Below are the code and all the weights of a small trained network. Each question names an input and a target symbol and asks about switching units off, where a switched-off unit gives its printed mean instead of its output.

import numpy as np


def w(rows, s, z=0):
    codes = np.array(rows[::2]) - 128.0
    scale = np.full(codes.shape[1], s)
    scale[-1] = z or s
    return codes * scale


def norm(h):
    return h / np.sqrt((h * h).mean(-1, keepdims=True) + 1e-5)


def f(y):
    return np.maximum(y, 0)


def softmax(a):
    e = np.exp(a - a.max(-1, keepdims=True))
    return e / e.sum(-1, keepdims=True)


def log_softmax(a):
    a = a - a.max(-1, keepdims=True)
    return a - np.log(np.exp(a).sum(-1, keepdims=True))


def net(x, mask):
    ids = ['αβγδεζθλμξπστφω'.index(c) for c in x.split()]
    T = len(ids)
    res = E[ids] + P[:T]
    q, k, v = (norm(res) @ M[0].T for M in (Q, K, V))
    z = softmax(np.where(np.tri(T) > 0, q @ k.T / 4**0.5, -1e9)) @ v
    res = res + np.where(mask[0], z, O[0][:, -1]) @ O[0][:, :-1]
    y = f(norm(res) @ A[0][:, :-1].T + A[0][:, -1])
    res = res + np.where(mask[1:17], y, B[0][:, -1]) @ B[0][:, :-1]
    return log_softmax(norm(res)[-1] @ U[:, :-1].T + U[:, -1])


Q, K, V, O, A, B = {}, {}, {}, {}, {}, {}
E = w([
[100,131,107,94],'α',
[126,149,111,122],'β',
[138,176,82,222],'γ',
[156,150,122,153],'δ',
[109,134,100,99],'ε',
[128,152,112,122],'ζ',
[115,138,106,105],'θ',
[96,104,136,152],'λ',
[127,149,107,121],'μ',
[228,93,74,118],'ξ',
[123,146,104,110],'π',
[5,167,155,121],'σ',
[157,104,154,103],'τ',
[155,152,120,150],'φ',
[117,137,99,106],'ω',
],0.029)
P = w([
[188,92,241,202],'0',
[130,21,44,143],'1',
[115,3,51,126],'2',
[96,2,70,110],'3',
[91,123,142,41],'4',
[108,138,122,30],'5',
[122,146,108,39],'6',
[126,142,92,49],'7',
[132,146,70,43],'8',
[127,150,84,42],'9',
[128,155,77,40],'10',
],0.0059)
Q[0] = w([
[118,65,95,208],'head 1',
[51,213,255,111],'head 1',
[112,138,60,113],'head 1',
[212,163,131,233],'head 1',
],0.0087)
K[0] = w([
[96,176,207,123],'head 1',
[63,32,3,167],'head 1',
[52,97,247,17],'head 1',
[115,79,118,108],'head 1',
],0.0065)
V[0] = w([
[185,75,124,126],'head 1',
[68,119,245,150],'head 1',
[164,145,90,38],'head 1',
[139,254,184,135],'head 1',
],0.0082)
O[0] = w([
[142,89,118,221,124],'head 1',
[23,180,117,145,105],'head 1',
[89,57,71,178,85],'head 1',
[90,113,253,94,4],'head 1',
],0.0067,0.003)
A[0] = w([
[116,154,135,252,141],'neuron 1',
[83,123,58,233,2],'neuron 2',
[122,149,84,78,79],'neuron 3',
[124,180,29,96,77],'neuron 4',
[102,137,202,175,87],'neuron 5',
[57,123,100,162,139],'neuron 6',
[75,125,63,93,186],'neuron 7',
[76,156,118,97,82],'neuron 8',
[76,127,45,93,146],'neuron 9',
[217,146,141,246,115],'neuron 10',
[88,52,109,112,72],'neuron 11',
[158,113,45,172,137],'neuron 12',
[175,135,1,64,109],'neuron 13',
[69,255,50,173,158],'neuron 14',
[171,181,172,89,163],'neuron 15',
[245,93,152,132,144],'neuron 16',
],0.0093,0.0047)
B[0] = w([
[179,50,129,137,178],'neuron 1',
[61,118,221,142,173],'neuron 2',
[193,140,140,147,166],'neuron 3',
[124,126,59,163,213],'neuron 4',
[125,69,16,135,142],'neuron 5',
[196,90,205,247,201],'neuron 6',
[144,179,166,180,245],'neuron 7',
[101,94,92,128,155],'neuron 8',
[136,157,173,146,242],'neuron 9',
[114,254,86,148,175],'neuron 10',
[139,156,116,141,176],'neuron 11',
[172,107,182,123,209],'neuron 12',
[158,152,147,73,255],'neuron 13',
[82,54,66,54,246],'neuron 14',
[102,192,155,108,153],'neuron 15',
[78,68,157,48,170],'neuron 16',
],0.0069,0.008)
U = w([
[96,139,161,96,104],'α',
[146,195,161,134,136],'β',
[116,153,31,232,1],'γ',
[129,103,124,145,53],'δ',
[110,127,176,80,126],'ε',
[133,180,148,141,58],'ζ',
[98,136,31,139,215],'θ',
[95,12,83,171,239],'λ',
[150,105,120,153,80],'μ',
[192,32,100,91,89],'ξ',
[123,113,134,121,34],'π',
[9,135,95,122,159],'σ',
[124,23,161,53,95],'τ',
[138,117,141,163,136],'φ',
[98,123,161,130,116],'ω',
],0.015,0.0057)

Each question gives the input, a string of symbols that net reads in full, and the target symbol t.
The units are the heads (4 rows each of Q, K, V and O) and the neurons (one row each of A and B). Each row of codes is followed by its name. A weight is (code - 128) times the scale printed after its matrix; where a second scale follows, it is the last column's (O, A, B and U).
mask holds one flag per unit, heads first, then neurons. A switched-off unit (its flag False) gives its mean, the last column of its rows in O or B, instead of its output. The means were averaged over made-up inputs and are rounded, as every weight is.
A unit's drop is (log p(t) with every unit on - log p(t) with that unit switched off) / (log p(t) with every unit on - log p(t) with every unit switched off).
The circuit of an input: a set's keep is (log p(t) with only the set's units on - log p(t) with every unit switched off) / (log p(t) with every unit on - log p(t) with every unit switched off). Starting from the 12 units with the biggest drops (on a tie, the unit counted first), units are removed one at a time, each time the one whose removal leaves the highest keep (on an exact tie, the one counted first), for as long as the keep stays at least 0.8.
units of the circuit, in order: the units of the circuit, biggest drop first
most important unit: the unit with the biggest drop
top k neurons: the k neurons with the biggest drops, biggest first
drop of u: that unit's drop, to one decimal
input π λ δ, target τ: units of the circuit, in order -> [neuron 16; head 1]
input ζ φ λ λ λ λ ζ, target θ: units of the circuit, in order -> [neuron 4]
input σ φ β λ λ λ λ λ λ λ δ, target θ: units of the circuit, in order -> [neuron 14; head 1]
input ω λ φ, target ξ: units of the circuit, in order -> [neuron 16; neuron 6]
input φ ε π ζ, target β: units of the circuit, in order -> [head 1; neuron 14]
input ζ φ ω μ ω, target β: units of the circuit, in order -> [neuron 14; head 1; neuron 7]
input φ β π, target β: units of the circuit, in order -> [head 1; neuron 14]
input λ λ β α, target θ: units of the circuit, in order -> [head 1; neuron 7]
input λ λ σ λ φ λ λ φ φ, target θ: units of the circuit, in order -> [neuron 14; neuron 6]
input λ λ λ α δ, target θ: top 2 neurons -> [neuron 14; neuron 10]
input ω φ φ, target ξ: top 3 neurons -> [neuron 16; neuron 7; neuron 6]
input λ λ φ λ μ, target θ: top 2 neurons -> [neuron 4; neuron 14]
input τ ω δ, target λ: top 2 neurons -> [neuron 1; neuron 7]
input π λ α, target τ: units of the circuit, in order -> [head 1]
input φ π φ, target β: top 2 neurons -> [neuron 10; neuron 14]
input φ φ μ, target β: drop of head 1 -> 0.4
input φ λ β δ, target β: drop of head 1 -> 0.8
input φ φ ε, target β: drop of neuron 14 -> 0.4
input σ ε ε ζ, target σ: drop of head 1 -> 1.2
input γ λ λ φ φ, target θ: most important unit -> neuron 10
